[[105 122 142 124]
 [137 145 115 120]
 [146 132 113 127]]: 142

[[113 149 122 103 126 142 106]
 [133 106 132 126 119 122 116]
 [124 145 137 103 121 141 147]]: 122

[[141 145 114 125]
 [142 103 148 117]
 [109 110 131  99]]: 114

[[144 113 119 150 116 105]
 [146 116 114 154 116 105]
 [120 116 143 114 129 124]]: 119

[[136 114 113 121 101 120]
 [131 122 120 126 117 123]
 [131 122 146 135 135 143]]: 113

[[109 125 137 101 125]
 [ 98 134 133 100 130]
 [118 123 132 105 117]]: 137

[[141 140 116 104 116 134 128]
 [142 143 128 132 117 129 150]
 [141 142 116 101 106 134 128]]: 116
---
[140 133 104 129 115 144]: 129

[[137 134 114 131]
 [104 121 125 122]]: 131

[100 106 121 116]: 116

[143 125 119 151 123 144]: 151

[134 114 137 116 106 122]: 116

[[117 151 115 137]
 [125 129 124 133]]: 137

[122 130 111 101 120 158 139]: 101

[114  98 109 117 147 110 108]: 117
---
array([148, 146, 145, 108, 102]) → 145
array([147, 112, 135, 103, 119]) → 135
array([149, 126, 129, 110, 115]) → 129
array([115, 132, 131, 155, 133]) → 131
array([121, 130, 119, 144,  99]) → 119
array([121, 104, 128, 115, 120]) → 128
array([102, 105, 101, 136, 142]) → 101
array([114, 155, 106, 149, 146]) → 106
array([142, 154, 121, 114, 129]) → 121
---
[120 119 103 115 112 124 127] ==> 127, 103

[150 134 115 156] ==> 156, 115

[157 145 101 122 110] ==> 157, 101

[[137 144 140 119 133 123 117]
 [124 121 132 129 100 156 146]] ==> 156, 100

[123 128 155 126 128 142 108] ==> 155, 108

[129 113 130 147 149] ==> 149, 113

[[131 146 132 152 138]
 [137 151 141 147 158]
 [133 130 129 145 131]] ==> 158, 129

[121 153 154 129 114 119] ==> 154, 114

[124 152 119 108 128] ==> 152, 108

[132 131 131 103] ==> 132, 103
---
[[124 151 135 125]
 [124 154 136 125]
 [124 158 140 125]] >> 154

[[155 106 120 106 137]
 [131 137 146 116 113]] >> 137

[[146 155 125 103 140]
 [129 128 127 135 127]
 [132 110 124 142 127]] >> 128

[[105 129 141 111]
 [135 118 125 134]] >> 118

[[131 118 123 145 106 115]
 [108 117 124 147 131 125]] >> 117

[[138 126 138 117 117 106 141]
 [128 126 127 128 129 129 129]] >> 126
---
[[140 143 121 122 132 135 121]
 [140 103 132 143 134 135 122]
 [140 103 132 138 134 129 122]] | 140

[[122 130 135 135 133]
 [126 157 136 144 127]
 [121 137 138 139 139]] | 122

[[125 131 134 131 131]
 [128 114 133 138 119]
 [124 158 129 115 147]] | 125

[[126 128 143 149 109]
 [151 127 148 139 126]
 [ 98 129 117 132 114]] | 126

[[149 112 125 141 120 110]
 [134 148 127 137 155 145]
 [144 154 112 109 105 130]] | 149

[[115 145 120 121 131 130 143]
 [117 126 139 125 123 141 128]
 [142 102 130 119 137 120 132]] | 115
---
143	127	122	144	143	132	122
124	127	121	144	130	158	122
gives 143

128	114	123	125	151
143	136	113	126	133
gives 128

137	124	133	120	103	125
146	128	116	129	120	122
gives 137

104	134	104	100	100
115	144	112	131	150
gives 104

135	143	102	111	148	134
134	128	119	120	105	105
gives 135

125	124	99	142	119	116	147
148	102	150	137	131	128	140
gives 125

129	137	125	131	129	136	133
137	110	157	130	115	120	133
gives 129

118	109	121	144
132	140	142	102
gives 118

133	116	157	135	133
136	132	104	124	130
gives 133

118	125	119	139	126	123	105
119	115	116	125	116	138	117
gives 118
---
[123 134 149 119] 134
[108 138 103 119 132] 138
[138 134 105 129 135 123 114] 134
[123 148 112 150] 148
[155 127 133 132 130 124 132] 127
[103 108 125 144 155 148 128] 108
[153 152 101 140 141 138] 152
[115 128 121 106] 128
---
Q: [127 120 139 153 116]
A: 153
Q: [102 151 111 112 133 136 152]
A: 136
Q: [136 139 118 104]
A: 118
Q: [133 116 146 152 143 113]
A: 143
Q: [130 105 109 127 139]
A: 127
Q: [150 123 120 155 140 133 128]
A: 133
Q: [122 156 143 119 116 141 108]
A: 141
Q: [124 137 153 122 134 123 130]
A: 123
Q: [105 120 114 104 112 118 120]
A: 118
---
104	112	134	132	117
127	115	134	156	122
→ 115

119	151	109	131
125	154	99	106
→ 154

111	134	117	128	143	130
139	124	148	141	115	155
→ 124

125	104	131	119
125	104	132	119
→ 104

123	132	136	142	113	134
135	150	124	133	117	141
→ 150

129	120	125	129	111
157	116	133	111	120
→ 116
---
((120, 122, 119, 132, 126, 125, 122), (112, 117, 102, 125, 155, 118, 114), (151, 105, 108, 152, 143, 106, 155)) result: 118
((121, 117, 122, 124, 127, 135, 126), (124, 120, 102, 139, 129, 124, 125)) result: 124
((108, 108, 118, 123, 108), (113, 108, 123, 121, 104), (107, 100, 124, 123, 110)) result: 121
((136, 121, 127, 142, 139), (140, 124, 125, 132, 132), (128, 130, 137, 152, 151)) result: 132
((122, 118, 122, 115), (144, 156, 139, 146), (139, 137, 131, 130)) result: 139
((121, 125, 132, 136, 150, 131, 122), (119, 140, 119, 125, 152, 138, 134), (119, 118, 141, 137, 114, 126, 124)) result: 138
((116, 128, 146, 114, 144), (119, 154, 122, 121, 112)) result: 121
---
[[134, 134, 129, 150, 127],
 [127, 111, 104, 135, 129],
 [138, 142, 128, 141, 139]] result: 135

[[124, 133, 131, 124, 119],
 [124, 122, 153, 116, 127]] result: 124

[[140, 136, 142, 145, 113],
 [148, 138, 147, 150, 148],
 [143, 139, 148, 151, 141]] result: 150

[[140, 139, 118, 118, 140, 152],
 [110, 130, 126, 135, 136, 132]] result: 140

[[157, 145, 147, 98],
 [120, 125, 123, 123]] result: 147

[[137, 129, 132, 120, 128],
 [119, 121, 122, 123, 135],
 [153, 131, 138, 122, 129]] result: 123

[[139, 134, 145, 136, 128, 135],
 [139, 134, 142, 156, 128, 140]] result: 128
---
[[132 132 131 131 150]
 [131 130 131 132 150]
 [127 126 131 138 149]]
132

[[129 118 138 138]
 [138 119 100 100]
 [108 115 141 116]]
100

[[132 121 125 122 152]
 [120 133 128 130 114]
 [123 123 121 134 132]]
130

[[133 119 118 131 133 124]
 [120 129 128 120 126 131]
 [143 115 121 131 146 158]]
126

[[125 127 128 128 125 126]
 [127 123 125 130 130 129]
 [124 149 149 140 143 140]]
130

[[120 134 137 114 104 139 127]
 [146 115 129 120 111 132 134]
 [145 125 133 119 125 151 123]]
132
---
[112 118 103 122] -> 118
[128 115 151 131] -> 131
[121 104 145 119] -> 121
[101 107 149 104] -> 107
[113 102 155 130] -> 130
[135 138  98 140] -> 138
[148 145 120 103] -> 145
[140 143 144 150] -> 144
[101 140 124 132] -> 132
---
[[121 142 122 129]
 [115 134 133 130]
 [132 150 126 119]] --> 129

[[122 132 121 152]
 [128 125 136 126]] --> 152

[110 137 130 101] --> 101

[ 99 108 123 121] --> 121

[[130 126 131 111]
 [141 139 129 101]] --> 111

[101 119 112 129] --> 129

[[126 106 138 117]
 [139 112 129 114]
 [114 119 134 145]] --> 117
---
Q:
array([[122, 135, 134, 136, 127],
       [126, 130, 133, 147, 127],
       [148, 104, 113, 130, 132]])
A: 134

Q: array([106, 137, 142, 155, 110, 116, 111])
A: 142

Q:
array([[106, 148, 128, 151, 121, 135],
       [113, 101, 126, 114, 130, 119],
       [142, 117, 115, 121, 154, 126]])
A: 128

Q: array([109, 142, 140, 102, 124, 143])
A: 140

Q: array([131, 151, 125, 114, 150])
A: 125

Q: array([132, 130, 144, 108, 134, 116, 103])
A: 144

Q:
array([[146, 116, 144, 139],
       [149, 112, 105, 131],
       [134, 150, 121, 129]])
A: 144
---
[146 129 149 141 125 129 120] ⇒ 141, 149

[127 128 151 128 127] ⇒ 151, 151

[[148 150 133 148 143]
 [116 133 127 116 131]
 [145 135 132 143 139]] ⇒ 127, 150

[114 154 117 149 142] ⇒ 117, 154

[[126 125 130 125 127]
 [123 136 148 136 148]
 [129 127 157 127 155]] ⇒ 148, 157

[123 113 152 134 126] ⇒ 152, 152

[[127 129  99 128 128 130 127]
 [128 128 108 128 128 130 126]
 [127 128 103 129 127 131 126]] ⇒ 128, 131

[126 123 104 136  99] ⇒ 104, 136
